Here is a tiny trained network, its code and every weight. The questions are about switching its units off for an input and a class, where a switched-off unit gives its printed mean instead of its output.

import numpy as np


def w(rows, s, z=0):
    codes = np.array(rows[::2]) - 128.0
    scale = np.full(codes.shape[1], s)
    scale[-1] = z or s
    return codes * scale


def f(y):
    return np.maximum(y, 0)


def log_softmax(a):
    a = a - a.max(-1, keepdims=True)
    return a - np.log(np.exp(a).sum(-1, keepdims=True))


def net(x, mask):
    res = np.array(x, float).reshape(1, 4) / 4 @ E
    y = f(res @ A[0][:, :-1].T + A[0][:, -1])
    res = res + np.where(mask, y, B[0][:, -1]) @ B[0][:, :-1]
    return log_softmax(res[-1] @ U[:, :-1].T + U[:, -1])


A, B = {}, {}
E = w([
[51,143,188,213],'x0',
[137,67,238,51],'x1',
[17,116,86,56],'x2',
[122,3,84,188],'x3',
],0.0065)
A[0] = w([
[148,185,131,88,95],'neuron 1',
[7,152,199,224,118],'neuron 2',
[109,158,83,138,101],'neuron 3',
[103,138,158,159,88],'neuron 4',
[160,99,217,94,128],'neuron 5',
[177,152,100,85,95],'neuron 6',
[133,66,95,158,93],'neuron 7',
[182,190,63,190,127],'neuron 8',
[124,155,145,115,134],'neuron 9',
[151,163,92,178,95],'neuron 10',
[104,183,143,114,136],'neuron 11',
[223,146,170,203,124],'neuron 12',
[115,251,169,97,132],'neuron 13',
[102,121,192,163,134],'neuron 14',
[163,88,217,107,114],'neuron 15',
[151,71,106,146,110],'neuron 16',
[140,161,89,161,105],'neuron 17',
[113,168,100,175,114],'neuron 18',
[89,46,116,170,119],'neuron 19',
[182,118,123,80,80],'neuron 20',
[76,114,216,150,100],'neuron 21',
[210,94,46,22,125],'neuron 22',
[189,129,152,166,86],'neuron 23',
[129,113,173,113,93],'neuron 24',
[132,154,98,147,134],'neuron 25',
[31,112,112,74,161],'neuron 26',
[97,147,80,126,123],'neuron 27',
[201,123,172,152,103],'neuron 28',
[110,170,149,124,100],'neuron 29',
[168,105,90,106,120],'neuron 30',
[133,56,129,169,106],'neuron 31',
[114,164,127,125,136],'neuron 32',
[140,127,135,141,254],'neuron 33',
[164,139,132,162,177],'neuron 34',
[112,165,102,171,120],'neuron 35',
[140,120,112,109,114],'neuron 36',
[130,70,114,139,89],'neuron 37',
[87,152,67,127,119],'neuron 38',
[128,104,117,144,181],'neuron 39',
[146,58,118,131,107],'neuron 40',
[155,196,178,100,88],'neuron 41',
[84,90,168,71,111],'neuron 42',
],0.015,0.0076)
B[0] = w([
[90,101,130,159,171],'neuron 1',
[155,223,126,163,210],'neuron 2',
[110,132,155,107,161],'neuron 3',
[119,168,130,139,143],'neuron 4',
[161,110,184,95,198],'neuron 5',
[116,158,128,159,172],'neuron 6',
[70,115,135,152,170],'neuron 7',
[152,118,186,95,210],'neuron 8',
[120,111,123,138,152],'neuron 9',
[112,140,163,105,169],'neuron 10',
[113,99,120,145,168],'neuron 11',
[89,156,42,83,210],'neuron 12',
[81,68,118,175,216],'neuron 13',
[154,154,134,139,166],'neuron 14',
[145,109,185,94,193],'neuron 15',
[88,113,134,152,168],'neuron 16',
[119,130,165,117,165],'neuron 17',
[136,135,165,117,172],'neuron 18',
[80,86,127,155,190],'neuron 19',
[113,165,137,136,168],'neuron 20',
[130,178,145,139,165],'neuron 21',
[166,218,134,168,254],'neuron 22',
[76,158,92,104,163],'neuron 23',
[116,127,159,116,148],'neuron 24',
[134,111,154,124,162],'neuron 25',
[131,113,48,70,209],'neuron 26',
[133,132,136,89,168],'neuron 27',
[99,149,89,88,177],'neuron 28',
[89,128,129,143,148],'neuron 29',
[127,158,133,152,170],'neuron 30',
[82,102,139,155,175],'neuron 31',
[125,114,125,134,155],'neuron 32',
[254,41,118,149,214],'neuron 33',
[155,113,88,107,180],'neuron 34',
[136,129,158,117,171],'neuron 35',
[129,145,129,133,145],'neuron 36',
[80,122,135,142,158],'neuron 37',
[126,131,140,77,178],'neuron 38',
[147,84,128,141,172],'neuron 39',
[94,113,141,142,171],'neuron 40',
[72,104,134,160,178],'neuron 41',
[123,130,149,71,178],'neuron 42',
],0.04,0.011)
U = w([
[87,131,248,20,39],'0',
[27,89,145,189,82],'1',
[121,238,147,176,104],'2',
[61,150,69,7,253],'3',
[200,63,116,137,245],'4',
],0.012,0.0015)

Each question gives the input, the list of numbers given to net, and the class t.
The units are the neurons (one row each of A and B). Each row of codes is followed by its name. A weight is (code - 128) times the scale printed after its matrix; where a second scale follows, it is the last column's (A, B and U).
mask holds one flag per neuron, in row order. A switched-off neuron (its flag False) gives its mean, the last column of its row in B, instead of its output. The means were averaged over made-up inputs and are rounded, as every weight is.
A unit's drop is (log p(t) with every unit on - log p(t) with that unit switched off) / (log p(t) with every unit on - log p(t) with every unit switched off).
The circuit of an input: a set's keep is (log p(t) with only the set's units on - log p(t) with every unit switched off) / (log p(t) with every unit on - log p(t) with every unit switched off). Starting from the 12 units with the biggest drops (on a tie, the unit counted first), units are removed one at a time, each time the one whose removal leaves the highest keep (on an exact tie, the one counted first), for as long as the keep stays at least 0.8.
circuit, biggest first: the units of the circuit, biggest drop first
most important unit: the unit with the biggest drop
top k neurons: the k neurons with the biggest drops, biggest first
drop of u: that unit's drop, to one decimal
input [-6,-2,-6,7], class 1: most important unit : neuron 2
input [4,2,-6,-7], class 1: top 2 neurons : neuron 13; neuron 41
input [0,-7,-3,-7], class 0: top 3 neurons : neuron 8; neuron 10; neuron 18
input [-4,4,5,1], class 3: top 2 neurons : neuron 26; neuron 2
input [0,7,-5,-8], class 1: top 2 neurons : neuron 13; neuron 41
input [3,-7,7,4], class 0: top 3 neurons : neuron 12; neuron 18; neuron 35
input [-1,-3,-2,4], class 1: top 2 neurons : neuron 5; neuron 7
input [8,5,8,-7], class 2: top 4 neurons : neuron 2; neuron 21; neuron 12; neuron 14
input [-7,7,-1,-8], class 1: top 2 neurons : neuron 13; neuron 41
input [-5,-8,8,-8], class 0: top 4 neurons : neuron 38; neuron 27; neuron 12; neuron 8
input [3,-5,-5,2], class 0: top 2 neurons : neuron 8; neuron 26
input [-3,3,3,1], class 4: top 2 neurons : neuron 12; neuron 2
input [5,-6,5,0], class 0: top 2 neurons : neuron 22; neuron 12
input [-4,-8,-1,-6], class 0: circuit, biggest first : neuron 8
input [2,5,7,-6], class 3: top 2 neurons : neuron 26; neuron 42
input [-6,0,7,6], class 3: top 3 neurons : neuron 26; neuron 13; neuron 2
input [1,-7,-1,-6], class 0: drop of neuron 8 : 1.5
input [-2,-5,-7,-4], class 3: drop of neuron 12 : 2.5
input [8,-2,2,-1], class 2: drop of neuron 2 : 0.2
input [-4,-3,-1,2], class 2: drop of neuron 5 : 0.6
input [6,-2,2,0], class 2: circuit, biggest first : neuron 2
